Below is a small trained network, with its code and all its weights. Each question gives an input and a target symbol and asks what happens when units are switched off, that is, made to give their printed mean instead of their output.

import numpy as np


def w(rows, s, z=0):
    codes = np.array(rows[::2]) - 128.0
    scale = np.full(codes.shape[1], s)
    scale[-1] = z or s
    return codes * scale


def f(y):
    return np.maximum(y, 0)


def softmax(a):
    e = np.exp(a - a.max(-1, keepdims=True))
    return e / e.sum(-1, keepdims=True)


def log_softmax(a):
    a = a - a.max(-1, keepdims=True)
    return a - np.log(np.exp(a).sum(-1, keepdims=True))


def net(x, mask):
    ids = ['αγδζηθπφψω'.index(c) for c in x.split()]
    T = len(ids)
    res = E[ids] + P[:T]
    u = 0
    for l in range(2):
        r = res
        for j in range(2):
            rows = slice(2 * j, 2 * j + 2)
            q, k, v = (r @ M[l][rows].T for M in (Q, K, V))
            z = softmax(np.where(np.tri(T) > 0, q @ k.T / 2**0.5, -1e9)) @ v
            o = O[l][rows]
            res = res + np.where(mask[u + j], z, o[:, -1]) @ o[:, :-1]
        u += 2
        y = f(res @ A[l][:, :-1].T + A[l][:, -1])
        res = res + np.where(mask[u : u + 12], y, B[l][:, -1]) @ B[l][:, :-1]
        u += 12
    return log_softmax(res[-1] @ U[:, :-1].T + U[:, -1])


Q, K, V, O, A, B = {}, {}, {}, {}, {}, {}
E = w([
[30,83,208,87,71],'α',
[46,88,214,200,150],'γ',
[178,128,103,64,169],'δ',
[205,175,115,80,79],'ζ',
[132,140,230,75,71],'η',
[66,248,85,146,157],'θ',
[243,31,119,79,101],'π',
[187,134,124,253,60],'φ',
[207,124,173,135,209],'ψ',
[59,23,48,156,117],'ω',
],0.0059)
P = w([
[134,64,82,55,255],'0',
[105,105,65,92,196],'1',
[107,123,80,121,171],'2',
[112,149,105,145,141],'3',
[128,171,132,138,119],'4',
[141,198,158,149,92],'5',
[145,206,196,148,72],'6',
[142,221,216,140,60],'7',
[158,241,252,134,35],'8',
],0.0033)
Q[0] = w([
[81,58,134,85,140],'0.h1',
[136,123,235,143,170],'0.h1',
[118,183,151,239,8],'0.h2',
[228,79,157,64,73],'0.h2',
],0.015)
K[0] = w([
[158,84,54,130,158],'0.h1',
[122,113,81,169,7],'0.h1',
[104,177,55,53,5],'0.h2',
[220,160,141,146,106],'0.h2',
],0.015)
V[0] = w([
[136,58,255,193,203],'0.h1',
[115,159,132,116,103],'0.h1',
[146,173,141,135,205],'0.h2',
[121,118,139,109,117],'0.h2',
],0.0081)
O[0] = w([
[138,231,99,177,253,148],'0.h1',
[130,136,96,131,102,1],'0.h1',
[71,113,116,98,111,148],'0.h2',
[137,115,115,122,145,95],'0.h2',
],0.0055,0.0003)
A[0] = w([
[174,171,118,197,115,34],'0.n1',
[90,111,132,120,79,15],'0.n2',
[126,137,133,135,123,85],'0.n3',
[133,143,121,130,135,81],'0.n4',
[126,123,134,129,128,82],'0.n5',
[2,87,238,191,151,29],'0.n6',
[125,125,147,123,104,2],'0.n7',
[120,133,116,121,111,87],'0.n8',
[125,148,129,130,121,62],'0.n9',
[124,131,122,129,125,86],'0.n10',
[134,135,132,125,117,62],'0.n11',
[109,117,155,151,141,23],'0.n12',
],0.0076,0.0037)
B[0] = w([
[92,102,191,164,143,226],'0.n1',
[156,101,140,115,90,128],'0.n2',
[114,119,124,153,134,128],'0.n3',
[115,121,129,116,102,128],'0.n4',
[87,130,113,138,140,128],'0.n5',
[184,172,7,83,58,254],'0.n6',
[139,144,57,142,130,128],'0.n7',
[127,124,133,133,129,128],'0.n8',
[143,130,112,134,135,128],'0.n9',
[124,136,140,128,132,128],'0.n10',
[141,146,118,84,124,128],'0.n11',
[149,196,97,180,75,128],'0.n12',
],0.015,0.0006)
Q[1] = w([
[151,228,191,107,75],'1.h1',
[10,55,110,171,145],'1.h1',
[149,149,177,113,5],'1.h2',
[163,196,171,128,131],'1.h2',
],0.011)
K[1] = w([
[138,192,151,148,12],'1.h1',
[81,46,85,96,102],'1.h1',
[154,141,126,176,9],'1.h2',
[117,169,180,139,110],'1.h2',
],0.012)
V[1] = w([
[137,115,122,169,114],'1.h1',
[116,162,140,10,158],'1.h1',
[252,82,197,101,111],'1.h2',
[154,33,79,109,190],'1.h2',
],0.011)
O[1] = w([
[92,90,159,148,161,164],'1.h1',
[235,216,64,81,64,51],'1.h1',
[192,28,123,245,180,173],'1.h2',
[158,125,254,183,146,254],'1.h2',
],0.0065,0.00086)
A[1] = w([
[118,160,201,92,171,211],'1.n1',
[115,94,8,142,205,222],'1.n2',
[159,188,144,170,176,111],'1.n3',
[42,127,142,145,109,95],'1.n4',
[183,192,141,100,119,97],'1.n5',
[140,78,90,33,174,110],'1.n6',
[150,69,118,89,134,63],'1.n7',
[106,74,129,53,132,228],'1.n8',
[201,173,122,165,105,132],'1.n9',
[136,79,99,124,110,255],'1.n10',
[128,130,129,125,126,53],'1.n11',
[151,97,186,98,136,254],'1.n12',
],0.016,0.0028)
B[1] = w([
[50,96,115,87,216,210],'1.n1',
[195,126,14,120,252,177],'1.n2',
[134,176,132,144,210,200],'1.n3',
[35,140,140,196,34,194],'1.n4',
[72,165,237,105,55,212],'1.n5',
[134,112,34,38,146,164],'1.n6',
[191,163,101,88,91,154],'1.n7',
[101,84,84,37,165,193],'1.n8',
[233,179,183,85,183,233],'1.n9',
[179,61,97,140,77,222],'1.n10',
[127,135,129,121,137,128],'1.n11',
[79,41,197,141,75,252],'1.n12',
],0.016,0.004)
U = w([
[140,110,115,76,187,254],'α',
[84,52,52,176,149,137],'γ',
[203,54,135,107,97,24],'δ',
[109,146,82,69,30,76],'ζ',
[123,114,181,128,225,6],'η',
[178,115,164,253,141,166],'θ',
[64,80,222,143,56,77],'π',
[205,185,62,103,156,74],'φ',
[59,241,93,117,151,92],'ψ',
[146,139,159,136,83,205],'ω',
],0.0055,0.0076)

Each question gives the input, a string of symbols that net reads in full, and the target symbol t.
The units are the heads (2 rows each of Q, K, V and O) and the neurons (one row each of A and B). Each row of codes is followed by its name. A weight is (code - 128) times the scale printed after its matrix; where a second scale follows, it is the last column's (O, A, B and U).
mask holds one flag per unit, layer by layer, with each layer's heads first. A switched-off unit (its flag False) gives its mean, the last column of its rows in O or B, instead of its output. The means were averaged over made-up inputs and are rounded, as every weight is.
A unit's drop is (log p(t) with every unit on - log p(t) with that unit switched off) / (log p(t) with every unit on - log p(t) with every unit switched off).
The circuit of an input: a set's keep is (log p(t) with only the set's units on - log p(t) with every unit switched off) / (log p(t) with every unit on - log p(t) with every unit switched off). Starting from the 12 units with the biggest drops (on a tie, the unit counted first), units are removed one at a time, each time the one whose removal leaves the highest keep (on an exact tie, the one counted first), for as long as the keep stays at least 0.8.
circuit, biggest first: the units of the circuit, biggest drop first
most important unit: the unit with the biggest drop
top k neurons in layer l: the k neurons of layer l with the biggest drops, biggest first
heads that matter: for each layer, one digit per head in row order, 1 if its drop is at least 0.15 and else 0, layers parted by /
drop of u: that unit's drop, to one decimal
input π π π, target θ: circuit, biggest first	1.h2; 1.n8
input δ φ γ, target φ: circuit, biggest first	0.n6; 1.n2; 1.n12
input φ π ω φ φ, target π: circuit, biggest first	1.h1; 1.n4; 1.n2
input ψ π π δ φ ζ φ φ φ, target π: circuit, biggest first	1.h1; 0.n1; 1.n4
input γ φ θ θ η φ α ω, target γ: most important unit	1.n9
input γ γ φ φ θ, target ψ: heads that matter	10 / 01
input θ ω θ θ η, target π: circuit, biggest first	1.n2; 1.n12
input ψ η φ η θ α α, target ζ: heads that matter	00 / 01
input ζ θ π, target δ: top 2 neurons in layer 1	1.n10; 1.n12
input ψ θ α γ φ π δ θ, target ψ: heads that matter	00 / 00
input ω γ δ π γ π γ π ψ, target η: heads that matter	10 / 00
input φ ω φ ψ φ π ω, target γ: heads that matter	00 / 10
input δ π η φ φ, target θ: top 2 neurons in layer 0	0.n1; 0.n6
input η γ η γ, target φ: most important unit	0.n6
input π π θ π φ, target θ: drop of 0.n1	0.1
input φ θ γ θ ω η, target π: drop of 1.n2	0.2
input φ δ π, target δ: drop of 1.n10	0.2
input γ δ α, target ζ: drop of 1.n5	0.2
